z831: [180 105 183 182]
z661: [130  71 131 130]
z819: [105 145 160 118]
z413: [151 114  93  93]
z120: [ 98 173 141 131]
z943: [105 145 160 104]
z923: [104 126 131 130]
z459: [157 131 104  68]
z287: [157 131 104 104]
common z661 z120: 	[131]
common z287 z943: 	[104]
common z943 z831: 	[105]

z481: [109 123 114 126 147  96 124 116 128 123 106 134 158 142 130 117 118 177
 124 130 129 142 166 133 120 118 165 153 104 153 124 138 124 124 120 109
 139 134 131 132 128 119 138 135 119 115 106 148 124 107 107 155 108  73
 148 131 106 141]
z344: [135 130 132 132 127 137 154 131 127 135 141 127 111 123 131 133 134 108
 132 132 128 120 118 127 125 137 110 113 140 115 134 124 155 131 134 140
 121 129 131 128 122 138 117 128 129 134 141 113 131 142 134 116 144 151
 117 135 140 120]
z541: [113 139 116 119 128 113 131 122 130 107  99 129 165 137 121 118 115 170
 118 119 128 146 147 130 137 108 165 161 103  96 113 136 130 122 113 106
 144 124 121 128 144 105 154 127 127 115  99 161 122  97 116 154  92  79
 151 113 103 146]
z808: [148 133 143 135 118 155 128 138 127 141 159 124  88 114 132 141 142  74
 137 135 128 109  95 124 126 146  84  93 157  97 140 118 129 134 142 152
 112 128 131 126 117 148 106 125 134 144 158  96 134 160 147  97 162 189
 102 144 156 109]
find: [148 133 143 135 118 155 128 138 127 141 159 124  88 114 132 141 142  74
 137 135 128 109  95 124 126 146  84  93 157  97 140 118 129 134 142 152
 112 128 131 126 117 148 106 125 134 144 158  96 134 160 147  97 162 189
 102 144 156 109]	z808
find: [113 139 116 119 128 113 131 122 130 107  99 129 165 137 121 118 115 170
 118 119 128 146 147 130 137 108 165 161 103  96 113 136 130 122 113 106
 144 124 121 128 144 105 154 127 127 115  99 161 122  97 116 154  92  79
 151 113 103 146]	z541

z17: [ 81  70 194 200]
z662: [194 123 198  70]
z11: [ 98 159 167  65]
z193: [157  75 173  99]
z596: [ 99 116  88  52]
z370: [ 66  76 173 126]
z368: [198 149  89  83]
z973: [105 119 174  71]
find: [ 81  70 194 200]	z17
common z370 z193: 	[173]
common z368 z662: 	[198]
common z193 z370: 	[173]
common z596 z193: 	[99]

z829: [121 137  93 111 151]
z132: [ 72  92 152 129 180]
z351: [ 72  92 152 129 142]
z490: [180  92 152 129 142]
z984: [ 59 110 163 111 152]
common z490 z984: 	[152]
common z984 z829: 	[111]

z359: [115 133 123  53  67]
z630: [115 120 131 117 123]
z296: [124 134 133  91  93]
common z296 z359: 	[133]
common z359 z296: 	[133]
find: [115 120 131 117 123]	z630
find: [115 133 123  53  67]	z359

z525: [121  90 101 161 129 142 126 138 166 128 144 162 104 129 120 121 139 161]
z186: [121 161 127 128 134 124 131 121 106 128 118 129 141 123 124 121 119 141]
z315: [121 161 127 128 134 124 131 121 106 128 118 129 141 129 124 121 119 141]
z96: [125 121 138 135 111 122 101 129 101 130 136 130 130 123 131 137 111 153]
z229: [120 141 128 160 119 128 163 121 118 153 137 146 148 140 128 128 121 145]
find: [121  90 101 161 129 142 126 138 166 128 144 162 104 129 120 121 139 161]	z525
find: [121 161 127 128 134 124 131 121 106 128 118 129 141 123 124 121 119 141]	z186
find: [125 121 138 135 111 122 101 129 101 130 136 130 130 123 131 137 111 153]	z96

z330: [129 127 126 120 121]
z406: [128 129 117 119  46]
z940: [122 120 117 168 122]
z495: [128 136 130 142 125]
z790: [131 132 132 178 133]
z156: [110 128 129 128 128]
z508: [131 128 124 141 121]
z933: [132 135  69 126 137]
z977: [127 127 110 127 126]
z126: [127 125 168 123 122]
common z933 z790: 	[132]
common z940 z330: 	[120]
common z406 z940: 	[117]
common z495 z156: 	[128]
common z790 z508: 	[131]

z13: [101 121 107 133 117  87  55 171 188 108 119 109 104 119 146 128 144 152
 139 134 153 120]
z963: [137 168 132 129 130 153  95 118 119 111 129 142  55 125 116 136 117 128
 127 113 161 161]
z160: [144 116  62 126 119  89 184  54 108  55  94 130 111 116 127 149 120 121
 125 118 123 142]
z113: [104 147 133 123 132 142 154  95 131 116 155 121 153 142  99 153 121 134
 139 111 133 189]
find: [144 116  62 126 119  89 184  54 108  55  94 130 111 116 127 149 120 121
 125 118 123 142]	z160
find: [101 121 107 133 117  87  55 171 188 108 119 109 104 119 146 128 144 152
 139 134 153 120]	z13
find: [137 168 132 129 130 153  95 118 119 111 129 142  55 125 116 136 117 128
 127 113 161 161]	z963
find: [104 147 133 123 132 142 154  95 131 116 155 121 153 142  99 153 121 134
 139 111 133 189]	z113

z421: [131  96  62  79 159 198 119 193 143 186 162 143 173 130  98  65 137 183
  56 160  96 148 191  81  65  87 165 131 153  52  77 171 122 202 144 179
 103 178 145  71  69 113  64  78 135 170 161 106 182  60 115 203 139 199
 170 131 154 118  91  87  98 193 148]
z966: [153  73 110 176 141 123  62 115 136  95 193 165 115  81 122 104 108 113
 149  72  55 127 128  86 199 135 174  54 140  55  65 202 142 170 177 180
  94  61 120 160 184  85 113  87 118 166  55 127 182 192  74  54  60  53
 120  96 125 112 134  77  76 179  93]
z477: [119  67 192 123 190  66 152 132 149 155 120 186 151  58 171 137 199  99
 130 127 132 191 167 135 169 101 141  56  59  58 141  71 176 202  66  85
  93 189 112  86 102 123 180  53 145 195 158 104 108 195  91  83  58 175
 121 145 169 153 150  63 128 178  76]
z871: [ 92  98 171  65 133 149  69  84 175 178 176  94 165 147 152 161 180 119
  57  76 103 113  62  68 148 118 112 179 191 149 116 179 138  95 166  58
 191  89  86 130 136 187 107  83 113  65 164 197 138 171  89  88  64  98
 110 170 156 128 152 148 116  97 141]
z66: [112  69 134 145 200  75  80 178 146 192  73 160 112  97 121 107 197  68
 131 115 190  71 114  90  96 199 148 139 100 170 192 161  87 194  97 111
 126 136 106 194 179  97  73  77 186 139 153 114  64 174 102 104 188 162
 112  68 172 192 189 162 103  91  73]
z111: [141  82 147 165 193  84 124 111  66 146 142 171 119 180 104 195 172 203
 179 100 198 134 123 132  86 110  85 151  95  85  60 129 192 104 165  65
 105 201 195 187 198 108 174 126 169  72 188  87 178 174 137  73 107 152
  73 128 189 110 169 170 175  55 170]
z805: [126 193 202 120 136  54  99 109 130 127 122 181 138 158 163 106 170 197
 165  93 121  97 166 134 191 187  61  90 122  79  60 140 161 123 168  86
  67  97  72 203 125 104  97  81 192 119 105  98 170 195 155 114 107 146
  75  89 115 135  60 162  53  70  80]
z845: [ 89  64  99  67 189 151 133  99 129 135 168 160  63 203 140 183 181 141
  71 134 176  81  59 115 197  90 192 105 101  92  59  77  69  81 148  93
 179  58 197  90 180 183 119  82  86 142 165  60  83  56 107  63 137  74
 138 142  59  68 124 196  89  58  77]
z985: [191 177 168  99 182 164 197 114  59 106 185 157  58  53 124 202 140  69
 171 141 163 134 166 199 126 150 190 156 183  68 168 191  92 137  74 176
 154 174 170  96 152 125 119 148 159  83 166 107  91 197 186 165  96 182
 133 109 154 158  84 158  72 178 201]
z605: [125 124 106 179  75 113 194 143 138 164 174 109  87  60 131  62 109  77
  87  73  88 152 113  86 114 190 123 196 179 154  99  92 132  80  54 178
 148  76  53 151 192  98 127 156 169 142 138  76  54 168 199  95 189 164
  76 176 130  75 103  91 203 137  90]
z675: [151 174  92  73 118 173 151 110  54  83 156  71 196  60  89 190 152  52
  64 107 161 192 163 130 133 134 177  91 190 140 108  90 144 110 175 101
 149 176 137  76 120 115  92 107  84  57 192 151 134 123  94  90 132  69
 180 156  77 159 189  54 135  63  97]
z634: [119  86 180  60  60 162 120 180  64 163 185 171  70 155  97 108  86 198
 198 162 129 127  77 111  98 199 193 131 157 161 118 100 168  85 173 152
  62  96 152  52 125 184 135 153 176 156 154 165 158  89  75  64 191  87
 121 172 184 153  85 147 100  56 203]
find: [126 193 202 120 136  54  99 109 130 127 122 181 138 158 163 106 170 197
 165  93 121  97 166 134 191 187  61  90 122  79  60 140 161 123 168  86
  67  97  72 203 125 104  97  81 192 119 105  98 170 195 155 114 107 146
  75  89 115 135  60 162  53  70  80]	z805
find: [112  69 134 145 200  75  80 178 146 192  73 160 112  97 121 107 197  68
 131 115 190  71 114  90  96 199 148 139 100 170 192 161  87 194  97 111
 126 136 106 194 179  97  73  77 186 139 153 114  64 174 102 104 188 162
 112  68 172 192 189 162 103  91  73]	z66
find: [119  86 180  60  60 162 120 180  64 163 185 171  70 155  97 108  86 198
 198 162 129 127  77 111  98 199 193 131 157 161 118 100 168  85 173 152
  62  96 152  52 125 184 135 153 176 156 154 165 158  89  75  64 191  87
 121 172 184 153  85 147 100  56 203]	z634
find: [131  96  62  79 159 198 119 193 143 186 162 143 173 130  98  65 137 183
  56 160  96 148 191  81  65  87 165 131 153  52  77 171 122 202 144 179
 103 178 145  71  69 113  64  78 135 170 161 106 182  60 115 203 139 199
 170 131 154 118  91  87  98 193 148]	z421

z681: [162 102 185 126]
z217: [130  99 152 119]
z412: [159 177 118 122]
z561: [161 106  69 118]
z264: [198 142 175 117]
z331: [131 124  67 142]
z452: [198 142 131 117]
z875: [148 117 193 130]
z716: [137 199 140 130]
z680: [138 127 199 131]
z912: [170 123  71 117]
common z875 z217: 	[130]
find: [137 199 140 130]	z716
common z264 z331: 	[142]

z326: [100 144 128 127 127 123 173  63 138  98 146 127 139 144 135 134 117 140
 137 138 122 111  88 137 127 110 126 198 150 131 123 128 152 159 134 126]
z822: [128 141 138 110 120 116 149 117 143 113 141 148 124 103 133 139 129 126
 127 137 137 120 138 134  97 123 114 125 115 116 159 125 130 137 154 154]
z794: [137 123 119 131 126 135 120 134 123 130 108 126 130 120 132 134 140 118
 132 128 133 129 133 136 123 134 130 123 125 133 125 131 129 127 122 125]
z598: [153 134 122 112 130 125 127 127 135 123 123 142 119 126 136 137 136 133
 139 132 136 122 149 142 112 140 121 103 111 132 147 130 117 127 123 134]
z442: [128 118 122 128 121 135 133 128 125 134 132 131 140 127 121 116 121 125
 119 128 135 128 127 128 133 130 137 135 136 116 110 120 122 140 119 132]
z930: [168 135 125 118 123 127 135 112 134 104 132 150 130 109 146 124 151 119
 139 130 141 118 168 147  93 134 121 110 129 128 150 121 119 125 135 131]
z323: [179 142 114 108 132 133 118 102 118 106 134 126 129 112 136 125 143 117
 125 123 131 122 175 135 101 139 134 144 130 112 127 128 142 137 126 129]
z133: [ 84 125 130 126 129 139 170 141 176 130 118 140 134 108 130 146 106 120
 129 116 127 121  86 126 118 125 128 108 113 125 177 120 121 108 154 159]
find: [128 118 122 128 121 135 133 128 125 134 132 131 140 127 121 116 121 125
 119 128 135 128 127 128 133 130 137 135 136 116 110 120 122 140 119 132]	z442
find: [ 84 125 130 126 129 139 170 141 176 130 118 140 134 108 130 146 106 120
 129 116 127 121  86 126 118 125 128 108 113 125 177 120 121 108 154 159]	z133
find: [137 123 119 131 126 135 120 134 123 130 108 126 130 120 132 134 140 118
 132 128 133 129 133 136 123 134 130 123 125 133 125 131 129 127 122 125]	z794
find: [100 144 128 127 127 123 173  63 138  98 146 127 139 144 135 134 117 140
 137 138 122 111  88 137 127 110 126 198 150 131 123 128 152 159 134 126]	z326
find: [168 135 125 118 123 127 135 112 134 104 132 150 130 109 146 124 151 119
 139 130 141 118 168 147  93 134 121 110 129 128 150 121 119 125 135 131]	z930

z700: [126 160 128 147 131 128 119 180 126 119  74 122 129 139 103 116 125 159
 130  76 100  68 127]
z689: [145 112 162 113 141  76 110 159 145 137 114 139 123 152 162 169 121 144
 118 151 141  86 132]
z644: [108 146 130 116 112 126 136 105 108 107 141 130 113 109 150 124 115 149
 137 130 147 115 115]
z8: [ 98 151 134 126 105 127 110  97  98 105  92 106 162 139 112 101 154 131
 161 101 120 102 127]
z253: [102 102 120 110 114 125 138 117 102 109 136 134 114 112 165 130 121 149
 140 124 146 111 118]
z387: [118 131 145 130 172 140 142 141 118 128  96 139 111 137 134 127 103 148
 118 116 149 101 129]
z112: [119 157 114 125 109 134 113 125 119 115 103 115 169 130 128  97 134 142
 158  93 119  97 114]
z425: [117 123 151 147 111 103 149 120 117 127 107 129  98 138 132 143 132 131
 169 131 104 125 121]
z878: [119 132 142 123 103 124 135  99 119 106 144 127 112 111 135 144 107 149
 132 138 147 114 113]
z784: [128 133 150 132 119 103 138 160 128 136 116 159  82 128 114 145 147 133
 123 122  99 103 128]
z511: [108 130 145 150  91 124 134 135 108  83  77 121 136 141 124 117 129 155
 157  96  99 101 138]
find: [102 102 120 110 114 125 138 117 102 109 136 134 114 112 165 130 121 149
 140 124 146 111 118]	z253
find: [145 112 162 113 141  76 110 159 145 137 114 139 123 152 162 169 121 144
 118 151 141  86 132]	z689
find: [119 132 142 123 103 124 135  99 119 106 144 127 112 111 135 144 107 149
 132 138 147 114 113]	z878
find: [108 130 145 150  91 124 134 135 108  83  77 121 136 141 124 117 129 155
 157  96  99 101 138]	z511
find: [117 123 151 147 111 103 149 120 117 127 107 129  98 138 132 143 132 131
 169 131 104 125 121]	z425

